Here is a tiny trained network, its code and every weight. The questions are about switching its units off for an input and a target symbol, where a switched-off unit gives its printed mean instead of its output.

import numpy as np


def w(rows, s, z=0):
    codes = np.array(rows[::2]) - 128.0
    scale = np.full(codes.shape[1], s)
    scale[-1] = z or s
    return codes * scale


def f(y):
    return np.maximum(y, 0)


def softmax(a):
    e = np.exp(a - a.max(-1, keepdims=True))
    return e / e.sum(-1, keepdims=True)


def log_softmax(a):
    a = a - a.max(-1, keepdims=True)
    return a - np.log(np.exp(a).sum(-1, keepdims=True))


def net(x, mask):
    ids = ['ΛΞΩαβγζηφ'.index(c) for c in x.split()]
    T = len(ids)
    res = E[ids] + P[:T]
    u = 0
    for l in range(2):
        r = res
        for j in range(2):
            rows = slice(3 * j, 3 * j + 3)
            q, k, v = (r @ M[l][rows].T for M in (Q, K, V))
            z = softmax(np.where(np.tri(T) > 0, q @ k.T / 3**0.5, -1e9)) @ v
            o = O[l][rows]
            res = res + np.where(mask[u + j], z, o[:, -1]) @ o[:, :-1]
        u += 2
        y = f(res @ A[l][:, :-1].T + A[l][:, -1])
        res = res + np.where(mask[u : u + 8], y, B[l][:, -1]) @ B[l][:, :-1]
        u += 8
    return log_softmax(res[-1] @ U[:, :-1].T + U[:, -1])


Q, K, V, O, A, B = {}, {}, {}, {}, {}, {}
E = w([
[58,128,176,88,4,126,68],'Λ',
[105,93,117,186,63,101,60],'Ξ',
[132,115,166,44,122,100,181],'Ω',
[168,67,179,63,62,102,147],'α',
[75,142,139,142,158,85,75],'β',
[69,183,152,189,88,116,100],'γ',
[72,156,107,128,212,203,50],'ζ',
[82,150,103,126,94,209,80],'η',
[216,194,81,185,85,119,157],'φ',
],0.019)
P = w([
[114,18,250,108,142,254,135],'0',
[109,128,134,103,113,155,152],'1',
[119,142,150,113,105,120,144],'2',
[123,169,162,112,101,87,137],'3',
[142,182,181,137,87,68,121],'4',
[132,199,174,108,103,119,122],'5',
],0.008)
Q[0] = w([
[206,118,84,140,174,118,194],'L0H0',
[206,114,88,126,169,102,151],'L0H0',
[144,182,165,102,95,152,105],'L0H0',
[202,86,243,76,96,90,217],'L0H1',
[100,101,163,74,103,79,107],'L0H1',
[224,96,101,73,122,136,253],'L0H1',
],0.012)
K[0] = w([
[164,214,1,65,171,8,55],'L0H0',
[110,208,131,60,95,93,152],'L0H0',
[172,118,126,148,132,146,206],'L0H0',
[194,167,184,227,141,36,88],'L0H1',
[85,78,170,157,135,74,71],'L0H1',
[104,181,67,178,145,21,181],'L0H1',
],0.0096)
V[0] = w([
[215,115,102,114,140,215,74],'L0H0',
[113,70,134,84,115,212,77],'L0H0',
[149,156,41,100,212,198,224],'L0H0',
[99,192,145,255,128,155,155],'L0H1',
[138,80,107,176,15,199,158],'L0H1',
[181,240,173,77,128,201,163],'L0H1',
],0.0077)
O[0] = w([
[161,149,60,90,132,125,139,136],'L0H0',
[156,183,94,70,159,152,179,228],'L0H0',
[140,109,88,139,114,59,124,3],'L0H0',
[149,173,147,175,69,11,129,145],'L0H1',
[160,222,139,170,87,196,105,213],'L0H1',
[87,102,68,221,39,145,206,142],'L0H1',
],0.011,0.0079)
A[0] = w([
[142,187,57,58,174,121,252,8],'L0N0',
[62,42,148,120,152,105,253,99],'L0N1',
[122,110,26,78,162,101,167,14],'L0N2',
[104,182,62,220,121,154,130,110],'L0N3',
[141,129,105,238,129,101,254,34],'L0N4',
[242,95,95,90,148,84,195,82],'L0N5',
[81,153,32,186,221,171,76,169],'L0N6',
[63,117,103,136,66,125,36,244],'L0N7',
],0.0075,0.0017)
B[0] = w([
[172,50,151,162,69,94,84,209],'L0N0',
[73,36,51,157,65,155,59,157],'L0N1',
[68,111,180,92,97,51,149,147],'L0N2',
[105,71,127,52,187,107,83,255],'L0N3',
[157,109,116,106,108,219,130,205],'L0N4',
[2,215,125,98,232,188,142,155],'L0N5',
[108,204,108,137,24,102,172,200],'L0N6',
[62,149,67,147,229,97,192,192],'L0N7',
],0.0083,0.0084)
Q[1] = w([
[251,80,130,97,118,120,142],'L1H0',
[109,210,137,98,164,163,89],'L1H0',
[206,147,101,123,113,52,123],'L1H0',
[99,152,93,145,77,76,83],'L1H1',
[116,140,84,189,89,178,168],'L1H1',
[44,193,106,111,170,187,83],'L1H1',
],0.011)
K[1] = w([
[203,140,37,97,90,80,102],'L1H0',
[102,141,208,147,136,142,50],'L1H0',
[144,199,87,110,41,86,146],'L1H0',
[87,150,136,120,21,187,105],'L1H1',
[191,79,45,208,127,182,66],'L1H1',
[97,107,176,148,168,255,78],'L1H1',
],0.009)
V[1] = w([
[138,172,151,179,81,108,141],'L1H0',
[97,116,178,204,134,129,117],'L1H0',
[120,66,79,70,201,146,47],'L1H0',
[168,138,33,217,141,158,2],'L1H1',
[135,60,91,140,13,110,226],'L1H1',
[249,118,157,106,204,140,123],'L1H1',
],0.0085)
O[1] = w([
[148,135,175,164,126,115,104,102],'L1H0',
[92,145,200,136,212,165,139,117],'L1H0',
[88,232,98,3,108,146,116,112],'L1H0',
[93,129,157,188,26,129,30,2],'L1H1',
[210,96,46,95,183,121,55,102],'L1H1',
[124,130,172,7,54,152,87,31],'L1H1',
],0.0075,0.0042)
A[1] = w([
[92,153,122,222,132,125,93,255],'L1N0',
[141,112,164,191,149,134,182,176],'L1N1',
[27,171,31,165,153,160,53,55],'L1N2',
[127,124,2,163,214,136,156,103],'L1N3',
[22,130,158,108,197,161,192,178],'L1N4',
[80,139,78,173,138,85,84,53],'L1N5',
[95,231,59,111,126,71,194,121],'L1N6',
[53,179,151,119,110,134,25,71],'L1N7',
],0.0084,0.0024)
B[1] = w([
[13,139,41,36,139,103,148,190],'L1N0',
[111,198,42,102,69,75,181,186],'L1N1',
[140,110,201,78,136,54,90,202],'L1N2',
[74,190,195,143,61,95,190,201],'L1N3',
[183,105,145,219,184,125,26,250],'L1N4',
[212,203,180,142,157,211,163,160],'L1N5',
[218,53,175,158,166,182,112,198],'L1N6',
[83,7,71,105,103,111,254,188],'L1N7',
],0.0074,0.02)
U = w([
[176,143,148,207,97,123,5,254],'Λ',
[148,215,254,117,160,83,28,78],'Ξ',
[184,182,175,238,175,225,91,46],'Ω',
[83,171,113,180,227,156,105,163],'α',
[210,100,140,190,189,114,191,129],'β',
[144,145,83,115,222,209,134,106],'γ',
[102,100,206,189,122,162,123,59],'ζ',
[87,67,160,90,189,52,66,116],'η',
[149,31,174,189,242,130,52,190],'φ',
],0.004,0.0036)

Each question gives the input, a string of symbols that net reads in full, and the target symbol t.
The units are the heads (3 rows each of Q, K, V and O) and the neurons (one row each of A and B). Each row of codes is followed by its name. A weight is (code - 128) times the scale printed after its matrix; where a second scale follows, it is the last column's (O, A, B and U).
mask holds one flag per unit, layer by layer, with each layer's heads first. A switched-off unit (its flag False) gives its mean, the last column of its rows in O or B, instead of its output. The means were averaged over made-up inputs and are rounded, as every weight is.
A unit's drop is (log p(t) with every unit on - log p(t) with that unit switched off) / (log p(t) with every unit on - log p(t) with every unit switched off).
The circuit of an input: a set's keep is (log p(t) with only the set's units on - log p(t) with every unit switched off) / (log p(t) with every unit on - log p(t) with every unit switched off). Starting from the 12 units with the biggest drops (on a tie, the unit counted first), units are removed one at a time, each time the one whose removal leaves the highest keep (on an exact tie, the one counted first), for as long as the keep stays at least 0.8.
circuit, biggest first: the units of the circuit, biggest drop first
most important unit: the unit with the biggest drop
k most important neurons: the k neurons with the biggest drops, biggest first
top k neurons in layer l: the k neurons of layer l with the biggest drops, biggest first
heads that matter: for each layer, one digit per head in row order, 1 if its drop is at least 0.15 and else 0, layers parted by /
input Ω γ Λ, target Ξ: most important unit : L1H1
input η ζ α, target γ: circuit, biggest first : L0H1; L1H0
input Ω Λ Λ β Λ Ξ, target Ξ: 2 most important neurons : L1N3; L1N2
input γ φ Ω Ω, target Λ: circuit, biggest first : L0H1; L0N4; L1H1
input α α φ, target Λ: circuit, biggest first : L1H1; L0H1
input φ Λ β Ω, target φ: circuit, biggest first : L0H1; L0N5; L1N4; L1H1
input α β α, target φ: circuit, biggest first : L0N5; L0H1; L1N4; L1H1
input φ Ω Ω γ, target η: 3 most important neurons : L1N2; L0N4; L1N7
input η γ γ, target Λ: circuit, biggest first : L0H0; L0N0; L1H1; L0H1
input β Ω Ξ ζ, target φ: circuit, biggest first : L1N4; L0H1; L1N1
input ζ γ α, target β: heads that matter : 01 / 11
input β γ Ξ α ζ α, target Ξ: circuit, biggest first : L0H1; L1N7
input β β Ξ Ω γ α, target β: circuit, biggest first : L0H1; L1H1; L1H0
input ζ Ξ Ξ, target β: most important unit : L0H0
input η α ζ Ω, target η: heads that matter : 11 / 10
input ζ α Ω, target η: heads that matter : 01 / 10
input φ γ Ω Ω ζ, target η: 2 most important neurons : L1N2; L0N6
input γ Ω Ω, target β: heads that matter : 01 / 11
input φ γ γ γ γ Ω, target β: circuit, biggest first : L0H1; L1H1
input η β α, target φ: circuit, biggest first : L0H1; L1N4; L0N5; L1H1
input γ η α φ γ, target α: most important unit : L1N0
input φ β α β β, target η: 3 most important neurons : L0N4; L1N2; L1N7
input Λ φ φ η Ω γ, target Ω: circuit, biggest first : L0H0; L1H1; L0H1; L1N4
input α α α Ξ Ξ, target γ: circuit, biggest first : L0H1; L1H0
input β γ γ, target φ: top 2 neurons in layer 1 : L1N4; L1N6
